Below are the code and all the weights of a small trained network. Each question names an input and a class and asks about switching units off, where a switched-off unit gives its printed mean instead of its output.

import numpy as np


def w(rows, s, z=0):
    codes = np.array(rows[::2]) - 128.0
    scale = np.full(codes.shape[1], s)
    scale[-1] = z or s
    return codes * scale


def norm(h):
    return h / np.sqrt((h * h).mean(-1, keepdims=True) + 1e-5)


def f(y):
    return np.maximum(y, 0)


def log_softmax(a):
    a = a - a.max(-1, keepdims=True)
    return a - np.log(np.exp(a).sum(-1, keepdims=True))


def net(x, mask):
    res = np.array(x, float).reshape(1, 8) / 4 @ E
    u = 0
    for l in range(2):
        y = f(norm(res) @ A[l][:, :-1].T + A[l][:, -1])
        res = res + np.where(mask[u : u + 11], y, B[l][:, -1]) @ B[l][:, :-1]
        u += 11
    return log_softmax(norm(res)[-1] @ U[:, :-1].T + U[:, -1])


A, B = {}, {}
E = w([
[216,112,137,52,108,168,107,76,178,158,146,73],'x0',
[208,137,51,105,51,146,139,85,125,114,101,95],'x1',
[52,146,131,180,144,136,164,196,98,100,85,184],'x2',
[140,8,66,192,48,176,68,94,109,165,124,9],'x3',
[178,83,170,167,186,120,182,186,100,196,142,103],'x4',
[140,161,107,8,178,58,156,188,104,134,212,82],'x5',
[118,111,64,90,165,115,6,38,181,85,40,148],'x6',
[86,162,178,190,117,73,183,100,76,174,219,124],'x7',
],0.012)
A[0] = w([
[225,111,109,57,110,137,89,83,143,140,173,76,97],'0.n0',
[165,87,108,169,187,66,171,210,109,177,127,85,157],'0.n1',
[170,100,122,198,96,156,135,128,143,142,83,119,1],'0.n2',
[99,141,126,150,135,104,30,34,147,90,97,194,126],'0.n3',
[106,127,170,192,96,81,166,109,101,179,209,75,100],'0.n4',
[109,185,108,59,197,50,197,151,117,149,169,160,61],'0.n5',
[234,109,80,69,121,114,103,88,165,138,116,34,74],'0.n6',
[180,141,248,184,123,180,215,106,164,175,120,206,129],'0.n7',
[89,215,187,22,194,52,138,154,133,140,201,165,104],'0.n8',
[92,147,91,110,102,156,88,170,171,71,66,162,84],'0.n9',
[74,10,156,103,189,119,47,135,147,140,129,58,2],'0.n10',
],0.013,0.0081)
B[0] = w([
[169,155,121,91,88,136,107,127,214,177,77,66,236],'0.n0',
[128,81,167,144,184,130,113,163,30,146,116,192,214],'0.n1',
[133,153,175,101,135,116,140,135,100,83,151,189,159],'0.n2',
[70,111,62,125,141,119,103,93,106,197,138,185,230],'0.n3',
[72,92,124,176,122,111,136,76,167,145,251,128,204],'0.n4',
[155,156,156,131,153,130,185,163,70,54,112,132,209],'0.n5',
[174,134,153,68,79,151,108,158,78,170,94,118,248],'0.n6',
[190,110,228,172,168,148,200,169,93,100,121,85,218],'0.n7',
[146,221,157,129,134,81,128,110,111,10,134,205,245],'0.n8',
[99,151,158,138,185,140,166,88,128,126,166,206,201],'0.n9',
[118,91,188,124,176,174,126,141,152,198,98,82,179],'0.n10',
],0.014,0.013)
A[1] = w([
[128,101,86,169,112,112,147,161,111,121,146,78,66],'1.n0',
[116,109,121,197,46,107,179,201,120,178,174,39,2],'1.n1',
[148,168,105,116,77,107,188,126,146,57,211,128,84],'1.n2',
[127,176,176,127,192,112,90,115,160,121,77,175,7],'1.n3',
[172,109,84,98,110,97,129,192,80,184,70,87,35],'1.n4',
[125,95,126,157,118,154,93,127,111,129,100,112,44],'1.n5',
[170,120,102,104,138,129,76,161,145,190,92,25,72],'1.n6',
[155,123,168,149,148,121,120,160,110,82,59,92,85],'1.n7',
[115,105,94,184,107,86,115,127,80,160,192,78,56],'1.n8',
[68,35,117,134,163,154,93,249,148,137,153,129,85],'1.n9',
[112,151,64,117,110,98,136,63,165,121,110,61,68],'1.n10',
],0.013,0.0047)
B[1] = w([
[93,147,123,135,165,80,144,97,202,175,68,100,144],'1.n0',
[39,162,21,167,130,79,110,31,216,154,152,35,189],'1.n1',
[138,171,180,168,99,142,138,193,112,178,111,36,209],'1.n2',
[85,41,111,156,118,101,109,80,155,186,205,94,215],'1.n3',
[153,130,147,125,133,146,75,100,2,148,54,184,217],'1.n4',
[81,139,169,147,132,66,127,212,112,130,138,153,151],'1.n5',
[164,168,186,104,63,152,117,115,56,166,59,42,255],'1.n6',
[198,226,95,135,88,106,85,161,150,103,86,164,203],'1.n7',
[89,75,161,163,165,204,161,91,158,163,113,86,177],'1.n8',
[179,34,157,172,128,123,187,112,47,222,97,183,191],'1.n9',
[136,102,156,138,155,84,191,212,62,155,58,141,158],'1.n10',
],0.0096,0.0086)
U = w([
[151,179,187,156,163,95,186,201,65,39,132,161,205],'0',
[115,175,142,157,71,124,143,103,218,129,174,5,89],'1',
[55,176,7,99,118,93,60,86,161,112,101,204,135],'2',
[186,119,129,70,64,157,77,140,123,205,58,70,201],'3',
[189,204,119,71,91,125,130,209,208,24,61,120,17],'4',
[71,61,147,202,172,145,164,111,117,194,149,143,156],'5',
[138,119,60,111,132,156,131,139,161,62,134,89,2],'6',
],0.017,0.0058)

Each question gives the input, the list of numbers given to net, and the class t.
The units are the neurons (one row each of A and B). Each row of codes is followed by its name. A weight is (code - 128) times the scale printed after its matrix; where a second scale follows, it is the last column's (A, B and U).
mask holds one flag per neuron, layer by layer. A switched-off neuron (its flag False) gives its mean, the last column of its row in B, instead of its output. The means were averaged over made-up inputs and are rounded, as every weight is.
A unit's drop is (log p(t) with every unit on - log p(t) with that unit switched off) / (log p(t) with every unit on - log p(t) with every unit switched off).
The circuit of an input: a set's keep is (log p(t) with only the set's units on - log p(t) with every unit switched off) / (log p(t) with every unit on - log p(t) with every unit switched off). Starting from the 12 units with the biggest drops (on a tie, the unit counted first), units are removed one at a time, each time the one whose removal leaves the highest keep (on an exact tie, the one counted first), for as long as the keep stays at least 0.8.
units of the circuit, in order: the units of the circuit, biggest drop first
k most important neurons: the k neurons with the biggest drops, biggest first
top k neurons in layer l: the k neurons of layer l with the biggest drops, biggest first
drop when u is switched off: that unit's drop, to one decimal
input [-8,-1,1,3,8,-2,-5,-5], class 5: units of the circuit, in order : (0.n8)
input [-5,2,-8,8,4,0,-8,-4], class 5: 3 most important neurons : (0.n4 0.n1 1.n8)
input [5,-3,6,2,0,0,6,-7], class 5: 3 most important neurons : (0.n9 0.n10 0.n8)
input [3,4,5,6,8,2,-5,-4], class 5: 2 most important neurons : (0.n1 0.n8)
input [4,6,7,2,5,-1,-5,1], class 5: 3 most important neurons : (0.n8 0.n4 0.n5)
input [5,-8,-4,2,-5,-8,5,-2], class 5: 3 most important neurons : (0.n10 0.n8 0.n3)
input [-2,-2,-5,3,3,3,-5,4], class 5: top 2 neurons in layer 0 : (0.n4 0.n1)
input [-2,-1,-4,-3,-5,-7,-5,1], class 5: 2 most important neurons : (0.n8 0.n5)
input [7,3,-4,1,8,-6,-1,5], class 1: 3 most important neurons : (0.n4 1.n1 0.n7)
input [4,3,-5,-1,4,-4,-7,2], class 1: 2 most important neurons : (0.n4 1.n1)
input [3,-8,8,8,-1,3,5,-8], class 5: 2 most important neurons : (0.n9 0.n0)
input [-3,8,2,6,-4,2,-3,7], class 1: 2 most important neurons : (1.n1 0.n3)
input [-8,-7,7,0,8,-6,3,-8], class 5: 2 most important neurons : (0.n8 0.n5)
input [-2,1,6,0,-2,2,1,-6], class 2: units of the circuit, in order : (0.n7)
input [5,-8,7,-2,-4,-2,7,-2], class 2: top 3 neurons in layer 0 : (0.n7 0.n3 0.n1)
input [-3,1,-6,-4,-1,-3,3,4], class 2: drop when 0.n3 is switched off : 1.2
input [4,-4,-8,8,-5,-6,-4,5], class 1: drop when 0.n4 is switched off : 0.5
input [-4,4,-5,0,-3,-3,-4,-1], class 1: drop when 1.n10 is switched off : 0.0
